Below are the code and all the weights of a small trained network. Each question names an input and a class and asks about switching units off, where a switched-off unit gives its printed mean instead of its output.

import numpy as np


def w(rows, s, z=0):
    codes = np.array(rows[::2]) - 128.0
    scale = np.full(codes.shape[1], s)
    scale[-1] = z or s
    return codes * scale


def norm(h):
    return h / np.sqrt((h * h).mean(-1, keepdims=True) + 1e-5)


def f(y):
    return y / 2 * (1 + np.tanh(0.7978845608 * (y + 0.044715 * y**3)))


def log_softmax(a):
    a = a - a.max(-1, keepdims=True)
    return a - np.log(np.exp(a).sum(-1, keepdims=True))


def net(x, mask):
    res = np.array(x, float).reshape(1, 8) / 4 @ E
    u = 0
    for l in range(2):
        y = f(norm(res) @ A[l][:, :-1].T + A[l][:, -1])
        res = res + np.where(mask[u : u + 16], y, B[l][:, -1]) @ B[l][:, :-1]
        u += 16
    return log_softmax(norm(res)[-1] @ U[:, :-1].T + U[:, -1])


A, B = {}, {}
E = w([
[129,129,126,134,128,128,131,136,130],'x0',
[128,166,62,93,91,202,3,72,175],'x1',
[254,82,223,191,27,124,80,135,112],'x2',
[218,214,157,86,98,218,243,89,177],'x3',
[128,134,100,172,120,144,135,167,114],'x4',
[129,128,128,119,130,125,125,124,129],'x5',
[142,183,117,174,190,110,126,63,97],'x6',
[244,67,56,158,190,108,136,175,211],'x7',
],0.0038)
A[0] = w([
[148,171,164,92,120,184,165,111,149,6],'L0N0',
[142,158,117,172,88,190,239,84,156,123],'L0N1',
[96,124,153,162,92,140,172,198,157,128],'L0N2',
[116,116,100,138,129,253,72,63,158,130],'L0N3',
[77,194,78,72,125,138,165,167,166,52],'L0N4',
[144,131,166,51,144,135,147,37,160,214],'L0N5',
[92,79,126,129,119,37,72,97,101,88],'L0N6',
[159,116,148,93,172,138,133,61,107,179],'L0N7',
[23,170,130,102,162,133,117,166,69,79],'L0N8',
[195,134,218,161,76,134,89,139,104,175],'L0N9',
[130,195,51,175,107,44,114,80,84,249],'L0N10',
[89,71,111,30,43,154,142,224,162,229],'L0N11',
[78,147,165,104,60,130,140,55,79,54],'L0N12',
[137,78,135,106,98,138,86,105,184,115],'L0N13',
[184,103,91,100,241,121,113,151,199,225],'L0N14',
[84,177,65,96,155,143,176,126,128,81],'L0N15',
],0.006,0.002)
B[0] = w([
[128,15,117,48,96,185,109,206,116,169],'L0N0',
[147,83,147,102,194,141,95,175,50,229],'L0N1',
[142,156,106,140,166,75,130,81,57,163],'L0N2',
[180,161,59,95,136,35,102,114,86,219],'L0N3',
[95,96,122,172,138,136,177,60,159,186],'L0N4',
[119,144,192,118,169,109,109,190,117,214],'L0N5',
[124,75,146,3,150,229,155,222,127,206],'L0N6',
[57,163,189,87,101,55,112,168,161,160],'L0N7',
[165,113,179,170,136,163,159,143,177,227],'L0N8',
[90,128,184,158,223,125,141,46,173,250],'L0N9',
[191,131,184,164,189,112,143,186,77,210],'L0N10',
[165,216,178,196,242,98,98,105,79,242],'L0N11',
[123,150,78,205,99,162,156,197,192,205],'L0N12',
[109,171,97,175,150,82,157,147,117,159],'L0N13',
[96,159,201,150,100,153,169,169,171,251],'L0N14',
[90,47,189,141,154,120,103,84,143,197],'L0N15',
],0.0057,0.0034)
A[1] = w([
[24,207,151,152,21,202,146,92,9,99],'L1N0',
[194,82,183,231,164,247,132,92,141,109],'L1N1',
[196,104,111,175,134,107,148,179,247,6],'L1N2',
[214,91,162,179,69,154,93,47,97,38],'L1N3',
[221,157,132,20,82,240,244,33,132,150],'L1N4',
[131,147,197,167,251,152,142,141,116,125],'L1N5',
[177,83,179,164,38,77,96,124,135,53],'L1N6',
[69,92,208,147,74,120,143,105,56,86],'L1N7',
[58,37,103,201,149,90,43,164,116,45],'L1N8',
[23,138,21,96,182,137,245,104,187,87],'L1N9',
[200,49,78,54,146,254,136,158,48,64],'L1N10',
[137,112,200,179,184,134,200,188,68,159],'L1N11',
[138,76,182,135,114,86,239,141,80,67],'L1N12',
[176,73,196,185,8,146,90,76,153,100],'L1N13',
[195,161,35,188,130,127,112,94,92,151],'L1N14',
[132,181,35,61,140,165,22,100,137,154],'L1N15',
],0.0056,0.0024)
B[1] = w([
[176,109,84,211,85,199,186,198,230,143],'L1N0',
[16,94,142,102,115,153,88,108,122,187],'L1N1',
[82,154,110,178,63,237,129,166,183,141],'L1N2',
[38,103,85,138,159,62,131,94,120,131],'L1N3',
[47,18,97,140,212,130,178,255,55,142],'L1N4',
[138,183,140,93,74,142,71,99,108,254],'L1N5',
[68,98,78,155,183,154,160,83,66,126],'L1N6',
[138,31,35,130,173,111,161,163,192,152],'L1N7',
[148,115,179,72,143,177,162,152,56,148],'L1N8',
[143,12,139,199,120,109,87,53,79,150],'L1N9',
[94,117,175,50,88,111,50,186,81,139],'L1N10',
[150,190,79,109,77,106,101,119,142,251],'L1N11',
[175,123,31,103,119,87,112,89,118,171],'L1N12',
[119,41,122,115,220,127,199,79,124,132],'L1N13',
[60,203,63,59,90,74,143,94,105,138],'L1N14',
[231,112,110,120,36,25,181,115,113,153],'L1N15',
],0.0064,0.0089)
U = w([
[110,24,193,53,181,153,128,254,19,64],'0',
[42,18,173,220,213,79,120,11,109,87],'1',
[194,158,70,115,65,15,154,89,110,2],'2',
[102,136,127,231,67,206,191,188,240,163],'3',
[137,208,160,142,127,95,75,102,93,72],'4',
[113,156,145,110,90,121,81,105,139,217],'5',
[105,123,160,81,50,113,73,91,148,149],'6',
[75,151,163,105,85,104,97,118,130,131],'7',
],0.0078,0.0024)

Each question gives the input, the list of numbers given to net, and the class t.
The units are the neurons (one row each of A and B). Each row of codes is followed by its name. A weight is (code - 128) times the scale printed after its matrix; where a second scale follows, it is the last column's (A, B and U).
mask holds one flag per neuron, layer by layer. A switched-off neuron (its flag False) gives its mean, the last column of its row in B, instead of its output. The means were averaged over made-up inputs and are rounded, as every weight is.
A unit's drop is (log p(t) with every unit on - log p(t) with that unit switched off) / (log p(t) with every unit on - log p(t) with every unit switched off).
The circuit of an input: a set's keep is (log p(t) with only the set's units on - log p(t) with every unit switched off) / (log p(t) with every unit on - log p(t) with every unit switched off). Starting from the 12 units with the biggest drops (on a tie, the unit counted first), units are removed one at a time, each time the one whose removal leaves the highest keep (on an exact tie, the one counted first), for as long as the keep stays at least 0.8.
units of the circuit, in order: the units of the circuit, biggest drop first
k most important neurons: the k neurons with the biggest drops, biggest first
top k neurons in layer l: the k neurons of layer l with the biggest drops, biggest first
input [-7,3,4,8,-4,-2,8,8], class 0: 3 most important neurons	L1N4, L0N11, L0N12
input [-3,7,6,3,-4,3,-3,-4], class 2: top neuron in layer 0	L0N3
input [1,2,-1,-5,-4,-1,1,-8], class 3: 2 most important neurons	L1N0, L0N1
input [-3,-5,-7,5,6,-7,-5,1], class 1: 2 most important neurons	L0N4, L1N9
input [2,7,3,0,4,-2,5,-2], class 2: units of the circuit, in order	L0N3, L1N15
input [-1,3,-1,-8,-1,-4,4,-8], class 0: units of the circuit, in order	L0N6, L1N8
input [-4,8,-4,-7,5,-5,-7,6], class 2: units of the circuit, in order	L1N15, L0N3, L1N1
input [1,-3,4,-1,7,6,4,-7], class 3: top 2 neurons in layer 1	L1N0, L1N7
input [-2,6,-2,7,-6,-1,-3,-5], class 0: top 2 neurons in layer 1	L1N4, L1N11
input [-8,8,6,0,-6,-6,7,-8], class 2: 4 most important neurons	L0N3, L1N15, L0N14, L0N11
input [1,-2,-6,-6,6,-6,-7,7], class 3: units of the circuit, in order	L0N14, L1N2
input [-4,-7,8,-1,5,-8,-8,-7], class 1: units of the circuit, in order	L0N9, L1N13, L1N6
input [-8,-3,-5,-1,-1,4,7,8], class 3: 2 most important neurons	L0N14, L1N2
input [-6,6,-7,-1,2,-3,3,5], class 1: most important neuron	L1N9
input [8,7,-5,8,7,4,3,7], class 0: 2 most important neurons	L1N4, L0N1
input [-3,5,-2,5,-5,-6,-7,-7], class 3: 2 most important neurons	L1N0, L0N12
input [-2,-8,-8,4,1,3,-5,3], class 1: 2 most important neurons	L1N9, L0N4
input [-7,-7,6,-1,6,-7,1,-5], class 2: 4 most important neurons	L1N11, L1N12, L0N15, L0N2
input [-1,-1,7,-8,-8,3,-3,-1], class 0: 2 most important neurons	L0N6, L1N8
input [-5,3,1,2,-6,-2,-6,-6], class 3: 2 most important neurons	L0N12, L1N0
input [2,2,8,-7,4,0,4,8], class 1: top 2 neurons in layer 1	L1N13, L1N6
input [-4,-3,1,8,-6,5,8,-5], class 0: 2 most important neurons	L0N0, L1N4
input [2,5,1,-5,-4,3,1,5], class 0: top 2 neurons in layer 1	L1N11, L1N5
input [1,-4,6,-4,-4,1,-1,5], class 1: top 3 neurons in layer 0	L0N12, L0N5, L0N1
input [-4,6,2,1,1,-5,-8,0], class 4: top neuron in layer 0	L0N11
input [5,8,-2,-7,4,-8,4,-7], class 2: 3 most important neurons	L1N15, L0N3, L0N14
input [-7,-8,0,-4,-3,-7,8,-6], class 2: top neuron in layer 0	L0N11
